Below are the code and all the weights of a small trained network. Each question names an input and a target symbol and asks about switching units off, where a switched-off unit gives its printed mean instead of its output.

import numpy as np


def w(rows, s, z=0):
    codes = np.array(rows[::2]) - 128.0
    scale = np.full(codes.shape[1], s)
    scale[-1] = z or s
    return codes * scale


def norm(h):
    return h / np.sqrt((h * h).mean(-1, keepdims=True) + 1e-5)


def f(y):
    return y / 2 * (1 + np.tanh(0.7978845608 * (y + 0.044715 * y**3)))


def softmax(a):
    e = np.exp(a - a.max(-1, keepdims=True))
    return e / e.sum(-1, keepdims=True)


def log_softmax(a):
    a = a - a.max(-1, keepdims=True)
    return a - np.log(np.exp(a).sum(-1, keepdims=True))


def net(x, mask):
    ids = ['ΛΞΦαβεζημπστω'.index(c) for c in x.split()]
    T = len(ids)
    res = E[ids] + P[:T]
    r = norm(res)
    for j in range(3):
        rows = slice(3 * j, 3 * j + 3)
        q, k, v = (r @ M[0][rows].T for M in (Q, K, V))
        z = softmax(np.where(np.tri(T) > 0, q @ k.T / 3**0.5, -1e9)) @ v
        o = O[0][rows]
        res = res + np.where(mask[j], z, o[:, -1]) @ o[:, :-1]
    y = f(norm(res) @ A[0][:, :-1].T + A[0][:, -1])
    res = res + np.where(mask[3:7], y, B[0][:, -1]) @ B[0][:, :-1]
    return log_softmax(norm(res)[-1] @ U[:, :-1].T + U[:, -1])


Q, K, V, O, A, B = {}, {}, {}, {}, {}, {}
E = w([
[98,118,151,150,126],'Λ',
[152,132,185,156,43],'Ξ',
[143,149,191,162,48],'Φ',
[107,159,159,159,118],'α',
[138,240,146,131,13],'β',
[82,102,50,123,135],'ε',
[94,115,101,152,127],'ζ',
[140,168,83,139,127],'η',
[183,162,73,202,6],'μ',
[180,155,146,128,87],'π',
[92,117,162,70,112],'σ',
[179,129,111,187,153],'τ',
[144,141,57,112,151],'ω',
],0.021)
P = w([
[176,107,96,43,2],'0',
[6,134,133,143,140],'1',
[102,147,100,102,170],'2',
[207,49,102,121,61],'3',
[147,125,195,124,142],'4',
[154,116,105,128,172],'5',
],0.018)
Q[0] = w([
[109,56,87,93,58],'H1',
[108,123,132,85,144],'H1',
[75,156,148,157,59],'H1',
[139,57,110,175,35],'H2',
[196,116,178,73,153],'H2',
[69,61,209,84,74],'H2',
[158,137,121,3,126],'H3',
[197,84,133,160,98],'H3',
[73,72,133,141,34],'H3',
],0.024)
K[0] = w([
[86,74,182,142,62],'H1',
[153,120,137,114,131],'H1',
[79,121,139,68,144],'H1',
[71,130,91,190,131],'H2',
[99,85,214,74,129],'H2',
[159,155,167,147,254],'H2',
[47,143,187,88,43],'H3',
[149,112,97,181,59],'H3',
[132,142,32,88,146],'H3',
],0.027)
V[0] = w([
[102,113,175,142,240],'H1',
[197,159,100,185,150],'H1',
[136,51,213,9,127],'H1',
[163,130,130,60,64],'H2',
[32,145,90,62,173],'H2',
[164,165,218,29,181],'H2',
[205,148,186,163,237],'H3',
[177,217,3,127,109],'H3',
[103,75,10,145,168],'H3',
],0.011)
O[0] = w([
[101,208,130,183,172,68],'H1',
[101,60,90,105,219,78],'H1',
[111,76,99,254,52,84],'H1',
[122,115,26,183,194,206],'H2',
[177,115,200,123,180,161],'H2',
[81,27,118,62,134,91],'H2',
[69,221,91,176,92,2],'H3',
[200,124,47,163,228,166],'H3',
[178,156,178,211,113,140],'H3',
],0.0089,0.0074)
A[0] = w([
[81,130,169,111,62,6],'N1',
[5,125,164,161,77,130],'N2',
[175,142,131,159,159,253],'N3',
[48,174,144,178,149,47],'N4',
],0.021,0.005)
B[0] = w([
[135,182,124,141,223,166],'N1',
[67,111,53,113,60,189],'N2',
[86,84,144,141,105,254],'N3',
[253,90,148,94,165,198],'N4',
],0.021,0.0082)
U = w([
[242,82,91,111,42,189],'Λ',
[184,103,180,146,87,47],'Ξ',
[115,151,224,125,134,131],'Φ',
[250,195,102,118,215,119],'α',
[164,200,89,134,94,94],'β',
[42,136,100,137,79,253],'ε',
[83,82,82,236,170,106],'ζ',
[87,206,104,47,175,153],'η',
[172,205,73,201,108,123],'μ',
[134,112,99,110,148,24],'π',
[93,63,136,48,134,75],'σ',
[106,93,130,174,239,97],'τ',
[133,153,83,108,133,129],'ω',
],0.012,0.0048)

Each question gives the input, a string of symbols that net reads in full, and the target symbol t.
The units are the heads (3 rows each of Q, K, V and O) and the neurons (one row each of A and B). Each row of codes is followed by its name. A weight is (code - 128) times the scale printed after its matrix; where a second scale follows, it is the last column's (O, A, B and U).
mask holds one flag per unit, heads first, then neurons. A switched-off unit (its flag False) gives its mean, the last column of its rows in O or B, instead of its output. The means were averaged over made-up inputs and are rounded, as every weight is.
A unit's drop is (log p(t) with every unit on - log p(t) with that unit switched off) / (log p(t) with every unit on - log p(t) with every unit switched off).
The circuit of an input: a set's keep is (log p(t) with only the set's units on - log p(t) with every unit switched off) / (log p(t) with every unit on - log p(t) with every unit switched off). Starting from all 7 units, units are removed one at a time, each time the one whose removal leaves the highest keep (on an exact tie, the one counted first), for as long as the keep stays at least 0.8.
units of the circuit, in order: the units of the circuit, biggest drop first
most important unit: the unit with the biggest drop
k most important neurons: the k neurons with the biggest drops, biggest first
which heads matter: for each layer, one digit per head in row order, 1 if its drop is at least 0.15 and else 0, layers parted by /
input ζ α ε, target ε: units of the circuit, in order => N4; H3
input μ ζ ζ ε ζ ε, target ε: units of the circuit, in order => H3
input ζ α σ σ ζ, target ε: units of the circuit, in order => H1; N2
input α ζ ω σ α, target ζ: which heads matter => 001
input μ α σ α α, target ε: units of the circuit, in order => N2; H1
input α ζ α α, target Φ: units of the circuit, in order => H2; N4; H1
input α α Φ ζ Λ, target Φ: units of the circuit, in order => N4; H1; N2
input α η ε σ σ ζ, target ζ: units of the circuit, in order => H3; N3
input ζ α ω ζ σ Λ, target Λ: units of the circuit, in order => H3; N4; N2
input α ζ ζ σ Λ η, target η: units of the circuit, in order => H1; H3
input α σ σ α, target Ξ: units of the circuit, in order => H2; H1; N2
input α β Λ ζ ζ, target Φ: units of the circuit, in order => H2; H1
input α Λ σ μ β, target ε: units of the circuit, in order => H1; N2
input α α α α π, target σ: most important unit => N1
input α ζ π α α, target σ: which heads matter => 010
input η η β ζ Φ, target Φ: which heads matter => 100
input σ α α μ η μ, target μ: 2 most important neurons => N4; N2
input Λ σ μ, target μ: which heads matter => 110
input α τ α α α, target η: 2 most important neurons => N2; N1
input β α Λ α ω, target ζ: 2 most important neurons => N4; N1
input σ τ α α η, target τ: 2 most important neurons => N2; N4
input α ζ α α Λ, target η: most important unit => H2
input Φ α α, target α: which heads matter => 100
